Below is a small trained network, with its code and all its weights. Each question gives an input and a class and asks what happens when units are switched off, that is, made to give their printed mean instead of their output.

import numpy as np


def w(rows, s, z=0):
    codes = np.array(rows[::2]) - 128.0
    scale = np.full(codes.shape[1], s)
    scale[-1] = z or s
    return codes * scale


def norm(h):
    return h / np.sqrt((h * h).mean(-1, keepdims=True) + 1e-5)


def f(y):
    return np.maximum(y, 0)


def log_softmax(a):
    a = a - a.max(-1, keepdims=True)
    return a - np.log(np.exp(a).sum(-1, keepdims=True))


def net(x, mask):
    res = np.array(x, float).reshape(1, 4) / 4 @ E
    u = 0
    for l in range(2):
        y = f(norm(res) @ A[l][:, :-1].T + A[l][:, -1])
        res = res + np.where(mask[u : u + 4], y, B[l][:, -1]) @ B[l][:, :-1]
        u += 4
    return log_softmax(norm(res)[-1] @ U[:, :-1].T + U[:, -1])


A, B = {}, {}
E = w([
[160,167,56,82,49],'x0',
[125,196,134,165,139],'x1',
[96,112,134,187,74],'x2',
[173,150,254,95,59],'x3',
],0.0054)
A[0] = w([
[159,170,133,59,159,136],'0.n1',
[131,153,140,59,197,3],'0.n2',
[85,249,141,151,147,52],'0.n3',
[97,92,144,219,45,91],'0.n4',
],0.011,0.0048)
B[0] = w([
[70,171,109,143,120,252],'0.n1',
[43,183,172,128,104,176],'0.n2',
[112,12,142,84,89,213],'0.n3',
[79,190,130,91,150,255],'0.n4',
],0.011,0.0035)
A[1] = w([
[52,114,129,26,103,4],'1.n1',
[189,34,149,46,160,151],'1.n2',
[116,103,254,225,249,8],'1.n3',
[178,184,248,109,63,159],'1.n4',
],0.0065,0.0021)
B[1] = w([
[169,90,217,133,32,232],'1.n1',
[71,98,153,125,76,165],'1.n2',
[218,167,85,139,24,224],'1.n3',
[140,99,39,156,254,253],'1.n4',
],0.011,0.0044)
U = w([
[167,108,53,163,253,240],'0',
[228,199,87,159,68,159],'1',
[66,236,183,116,141,78],'2',
[172,8,161,105,83,3],'3',
],0.011,0.0042)

Each question gives the input, the list of numbers given to net, and the class t.
The units are the neurons (one row each of A and B). Each row of codes is followed by its name. A weight is (code - 128) times the scale printed after its matrix; where a second scale follows, it is the last column's (A, B and U).
mask holds one flag per neuron, layer by layer. A switched-off neuron (its flag False) gives its mean, the last column of its row in B, instead of its output. The means were averaged over made-up inputs and are rounded, as every weight is.
A unit's drop is (log p(t) with every unit on - log p(t) with that unit switched off) / (log p(t) with every unit on - log p(t) with every unit switched off).
The circuit of an input: a set's keep is (log p(t) with only the set's units on - log p(t) with every unit switched off) / (log p(t) with every unit on - log p(t) with every unit switched off). Starting from all 8 units, units are removed one at a time, each time the one whose removal leaves the highest keep (on an exact tie, the one counted first), for as long as the keep stays at least 0.8.
units of the circuit, in order: the units of the circuit, biggest drop first
top k neurons: the k neurons with the biggest drops, biggest first
k most important neurons of layer l: the k neurons of layer l with the biggest drops, biggest first
input [2,8,-1,-7], class 3: 2 most important neurons of layer 0 => (0.n3 0.n1)
input [-8,-7,2,-3], class 1: 3 most important neurons of layer 1 => (1.n3 1.n4 1.n1)
input [-1,5,1,8], class 0: units of the circuit, in order => (1.n4)
input [4,-1,-7,-4], class 2: units of the circuit, in order => (1.n4 1.n3 0.n2)
input [3,7,-8,4], class 2: 2 most important neurons of layer 0 => (0.n1 0.n2)
input [-6,-4,-2,0], class 1: top 2 neurons => (1.n3 0.n3)
input [4,-6,8,8], class 0: top 2 neurons => (1.n4 0.n1)
input [4,8,-7,-4], class 3: top 4 neurons => (0.n3 1.n1 0.n4 1.n3)
input [5,3,-7,4], class 2: units of the circuit, in order => (0.n1 1.n3)
input [-8,2,6,-1], class 1: top 2 neurons => (1.n3 0.n1)
input [-6,6,-7,-4], class 2: top 3 neurons => (0.n2 1.n4 0.n1)
input [-5,2,4,5], class 0: top 2 neurons => (1.n4 1.n1)
input [2,-1,-3,4], class 0: 2 most important neurons of layer 0 => (0.n3 0.n4)
input [-3,-7,-7,5], class 2: units of the circuit, in order => (0.n2)
input [7,-4,8,-2], class 2: top 3 neurons => (0.n4 1.n3 0.n3)
input [-8,1,3,8], class 0: top 2 neurons => (1.n4 1.n1)
input [-4,8,5,5], class 3: top 2 neurons => (0.n3 0.n1)
input [0,8,5,6], class 3: 2 most important neurons of layer 0 => (0.n3 0.n4)
input [1,0,-7,6], class 2: top 2 neurons => (0.n1 0.n2)
input [0,8,-5,5], class 3: top 2 neurons => (0.n3 1.n1)
input [-1,1,-6,6], class 0: top 2 neurons => (1.n4 0.n4)
input [0,8,5,4], class 3: top 2 neurons => (0.n3 1.n1)
input [5,0,6,-3], class 2: units of the circuit, in order => (0.n4 1.n3)
input [-6,0,-1,5], class 1: most important neuron of layer 0 => (0.n4)
input [4,8,7,2], class 3: 3 most important neurons of layer 0 => (0.n3 0.n1 0.n2)
